Below are the code and all the weights of a small trained network. Each question names an input and a class and asks about switching units off, where a switched-off unit gives its printed mean instead of its output.

import numpy as np


def w(rows, s, z=0):
    codes = np.array(rows[::2]) - 128.0
    scale = np.full(codes.shape[1], s)
    scale[-1] = z or s
    return codes * scale


def norm(h):
    return h / np.sqrt((h * h).mean(-1, keepdims=True) + 1e-5)


def f(y):
    return y / 2 * (1 + np.tanh(0.7978845608 * (y + 0.044715 * y**3)))


def log_softmax(a):
    a = a - a.max(-1, keepdims=True)
    return a - np.log(np.exp(a).sum(-1, keepdims=True))


def net(x, mask):
    res = np.array(x, float).reshape(1, 3) / 4 @ E
    u = 0
    for l in range(2):
        y = f(norm(res) @ A[l][:, :-1].T + A[l][:, -1])
        res = res + np.where(mask[u : u + 5], y, B[l][:, -1]) @ B[l][:, :-1]
        u += 5
    return log_softmax(norm(res)[-1] @ U[:, :-1].T + U[:, -1])


A, B = {}, {}
E = w([
[205,195,55,55,186,180,87,13],'x0',
[230,64,99,129,200,63,73,233],'x1',
[130,254,248,15,140,57,150,203],'x2',
],0.0051)
A[0] = w([
[183,85,152,85,82,160,58,131,94],'L0N1',
[111,202,92,169,109,162,179,51,89],'L0N2',
[95,133,146,189,55,144,158,111,121],'L0N3',
[82,255,172,100,59,84,195,67,91],'L0N4',
[141,210,154,114,207,73,122,137,2],'L0N5',
],0.0078,0.0033)
B[0] = w([
[120,171,98,105,150,190,140,124,135],'L0N1',
[63,128,120,62,106,10,116,123,196],'L0N2',
[166,209,165,143,59,200,131,85,179],'L0N3',
[148,63,110,191,193,153,98,152,254],'L0N4',
[185,162,101,66,108,144,136,125,172],'L0N5',
],0.011,0.0066)
A[1] = w([
[101,148,146,99,111,28,188,187,6],'L1N1',
[80,90,155,232,154,170,138,210,27],'L1N2',
[129,138,123,128,254,132,87,98,47],'L1N3',
[188,130,194,107,101,170,84,214,98],'L1N4',
[149,164,203,195,19,118,170,101,106],'L1N5',
],0.0087,0.0022)
B[1] = w([
[83,90,108,202,61,119,94,19,146],'L1N1',
[202,214,57,7,123,118,186,165,255],'L1N2',
[95,117,238,210,131,190,116,111,236],'L1N3',
[50,151,97,63,76,83,154,103,216],'L1N4',
[157,84,185,195,203,140,98,121,209],'L1N5',
],0.012,0.0056)
U = w([
[148,88,188,246,193,180,71,129,187],'0',
[232,199,88,54,133,114,162,236,215],'1',
[4,116,82,117,50,38,97,80,6],'2',
],0.013,0.0025)

Each question gives the input, the list of numbers given to net, and the class t.
The units are the neurons (one row each of A and B). Each row of codes is followed by its name. A weight is (code - 128) times the scale printed after its matrix; where a second scale follows, it is the last column's (A, B and U).
mask holds one flag per neuron, layer by layer. A switched-off neuron (its flag False) gives its mean, the last column of its row in B, instead of its output. The means were averaged over made-up inputs and are rounded, as every weight is.
A unit's drop is (log p(t) with every unit on - log p(t) with that unit switched off) / (log p(t) with every unit on - log p(t) with every unit switched off).
The circuit of an input: a set's keep is (log p(t) with only the set's units on - log p(t) with every unit switched off) / (log p(t) with every unit on - log p(t) with every unit switched off). Starting from all 10 units, units are removed one at a time, each time the one whose removal leaves the highest keep (on an exact tie, the one counted first), for as long as the keep stays at least 0.8.
units of the circuit, in order: the units of the circuit, biggest drop first
most important unit: the unit with the biggest drop
top k neurons: the k neurons with the biggest drops, biggest first
k most important neurons of layer l: the k neurons of layer l with the biggest drops, biggest first
drop when u is switched off: that unit's drop, to one decimal
input [-4,2,8], class 2: units of the circuit, in order	L1N1
input [-6,4,-2], class 1: top 2 neurons	L1N2, L0N2
input [4,8,-1], class 0: top 2 neurons	L1N2, L1N3
input [8,-6,-7], class 2: top 2 neurons	L0N2, L1N2
input [-1,-8,2], class 1: top 2 neurons	L1N2, L0N4
input [-1,7,7], class 2: top 2 neurons	L1N1, L1N2
input [8,-3,-7], class 2: top 3 neurons	L0N4, L0N2, L1N2
input [-7,-2,1], class 1: top 2 neurons	L1N2, L0N2
input [-1,-5,1], class 1: units of the circuit, in order	L0N4, L1N2
input [0,1,-7], class 1: 3 most important neurons of layer 1	L1N3, L1N5, L1N4
input [-5,5,-2], class 1: top 2 neurons	L0N2, L1N2
input [1,-3,-4], class 2: top 2 neurons	L0N2, L1N3
input [5,-4,0], class 2: top 2 neurons	L0N2, L1N5
input [-2,3,2], class 2: most important unit	L0N4
input [5,7,0], class 0: top 3 neurons	L1N2, L1N3, L0N3
input [-1,7,6], class 2: top 2 neurons	L1N1, L1N2
input [6,-3,8], class 0: top 2 neurons	L0N4, L1N3
input [0,3,-6], class 1: 2 most important neurons of layer 0	L0N2, L0N5
input [8,-8,4], class 0: drop when L0N3 is switched off	0.0
input [4,-2,5], class 0: drop when L0N4 is switched off	0.9
input [-8,2,-1], class 1: units of the circuit, in order	L1N2
input [5,-4,-1], class 2: drop when L0N2 is switched off	4.8
